Below are the code and all the weights of a small trained network. Each question names an input and a class and asks about switching units off, where a switched-off unit gives its printed mean instead of its output.

import numpy as np


def w(rows, s, z=0):
    codes = np.array(rows[::2]) - 128.0
    scale = np.full(codes.shape[1], s)
    scale[-1] = z or s
    return codes * scale


def f(y):
    return np.maximum(y, 0)


def log_softmax(a):
    a = a - a.max(-1, keepdims=True)
    return a - np.log(np.exp(a).sum(-1, keepdims=True))


def net(x, mask):
    res = np.array(x, float).reshape(1, 3) / 4 @ E
    y = f(res @ A[0][:, :-1].T + A[0][:, -1])
    res = res + np.where(mask, y, B[0][:, -1]) @ B[0][:, :-1]
    return log_softmax(res[-1] @ U[:, :-1].T + U[:, -1])


A, B = {}, {}
E = w([
[143,71,25,60],'x0',
[54,4,203,94],'x1',
[227,55,139,166],'x2',
],0.011)
A[0] = w([
[87,152,173,212,77],'N1',
[188,163,99,111,77],'N2',
[65,54,134,98,157],'N3',
[173,202,128,140,81],'N4',
[40,168,115,93,102],'N5',
[164,73,69,119,93],'N6',
[202,130,96,167,85],'N7',
[152,114,167,189,110],'N8',
[211,147,60,161,146],'N9',
[140,156,118,124,223],'N10',
[80,128,57,71,112],'N11',
[77,198,62,148,78],'N12',
[150,124,106,77,106],'N13',
[127,188,113,155,90],'N14',
[102,104,141,137,246],'N15',
[227,69,132,204,74],'N16',
[69,180,169,163,107],'N17',
[152,66,115,198,76],'N18',
[97,103,9,56,87],'N19',
[112,102,163,73,57],'N20',
[130,176,87,122,167],'N21',
[78,95,168,124,74],'N22',
[149,64,214,96,65],'N23',
[74,82,137,108,64],'N24',
[88,168,164,154,101],'N25',
[128,90,141,123,142],'N26',
],0.015,0.011)
B[0] = w([
[172,146,145,189,186],'N1',
[87,218,166,122,187],'N2',
[118,204,153,95,247],'N3',
[131,188,169,151,203],'N4',
[39,70,11,82,212],'N5',
[133,122,123,214,192],'N6',
[83,165,117,121,196],'N7',
[123,78,103,181,175],'N8',
[119,165,151,100,254],'N9',
[203,123,129,65,219],'N10',
[162,80,94,219,215],'N11',
[78,175,117,107,207],'N12',
[142,123,177,166,164],'N13',
[97,157,143,123,185],'N14',
[230,144,138,70,227],'N15',
[70,97,43,119,218],'N16',
[143,71,109,181,196],'N17',
[59,138,52,130,168],'N18',
[162,133,160,208,249],'N19',
[78,209,130,140,164],'N20',
[124,152,149,83,219],'N21',
[109,174,156,136,181],'N22',
[96,200,147,132,197],'N23',
[91,212,157,127,182],'N24',
[139,98,105,186,177],'N25',
[149,167,118,114,173],'N26',
],0.012,0.013)
U = w([
[161,125,141,248,157],'0',
[121,179,164,91,1],'1',
[92,114,74,131,245],'2',
[228,120,139,32,201],'3',
[160,35,118,119,58],'4',
],0.014,0.0093)

Each question gives the input, the list of numbers given to net, and the class t.
The units are the neurons (one row each of A and B). Each row of codes is followed by its name. A weight is (code - 128) times the scale printed after its matrix; where a second scale follows, it is the last column's (A, B and U).
mask holds one flag per neuron, in row order. A switched-off neuron (its flag False) gives its mean, the last column of its row in B, instead of its output. The means were averaged over made-up inputs and are rounded, as every weight is.
A unit's drop is (log p(t) with every unit on - log p(t) with that unit switched off) / (log p(t) with every unit on - log p(t) with every unit switched off).
The circuit of an input: a set's keep is (log p(t) with only the set's units on - log p(t) with every unit switched off) / (log p(t) with every unit on - log p(t) with every unit switched off). Starting from the 12 units with the biggest drops (on a tie, the unit counted first), units are removed one at a time, each time the one whose removal leaves the highest keep (on an exact tie, the one counted first), for as long as the keep stays at least 0.8.
units of the circuit, in order: the units of the circuit, biggest drop first
top k neurons: the k neurons with the biggest drops, biggest first
drop when u is switched off: that unit's drop, to one decimal
input [8,1,8], class 0: top 4 neurons -> (N6 N19 N5 N13)
input [6,6,-4], class 0: units of the circuit, in order -> (N19)
input [3,-3,3], class 3: units of the circuit, in order -> (N11 N23 N10)
input [-7,-8,2], class 1: top 3 neurons -> (N11 N19 N9)
input [5,-1,7], class 2: top 2 neurons -> (N16 N18)
input [-7,0,8], class 2: top 2 neurons -> (N16 N19)
input [7,7,4], class 0: top 2 neurons -> (N6 N19)
input [-6,-7,1], class 1: top 3 neurons -> (N11 N19 N9)
input [-4,1,-6], class 2: top 2 neurons -> (N5 N19)
input [-5,-6,7], class 2: top 3 neurons -> (N16 N8 N3)
input [-5,-6,1], class 1: top 4 neurons -> (N11 N19 N6 N9)
input [2,-5,0], class 1: top 2 neurons -> (N15 N2)
input [2,2,5], class 2: top 2 neurons -> (N16 N18)
input [3,5,-1], class 1: units of the circuit, in order -> (N3)
input [-2,4,-6], class 2: drop when N5 is switched off -> 1.2
input [-8,8,-8], class 0: drop when N21 is switched off -> 0.3
input [6,-2,3], class 0: drop when N5 is switched off -> 0.0
input [2,-3,0], class 3: drop when N24 is switched off -> 0.1
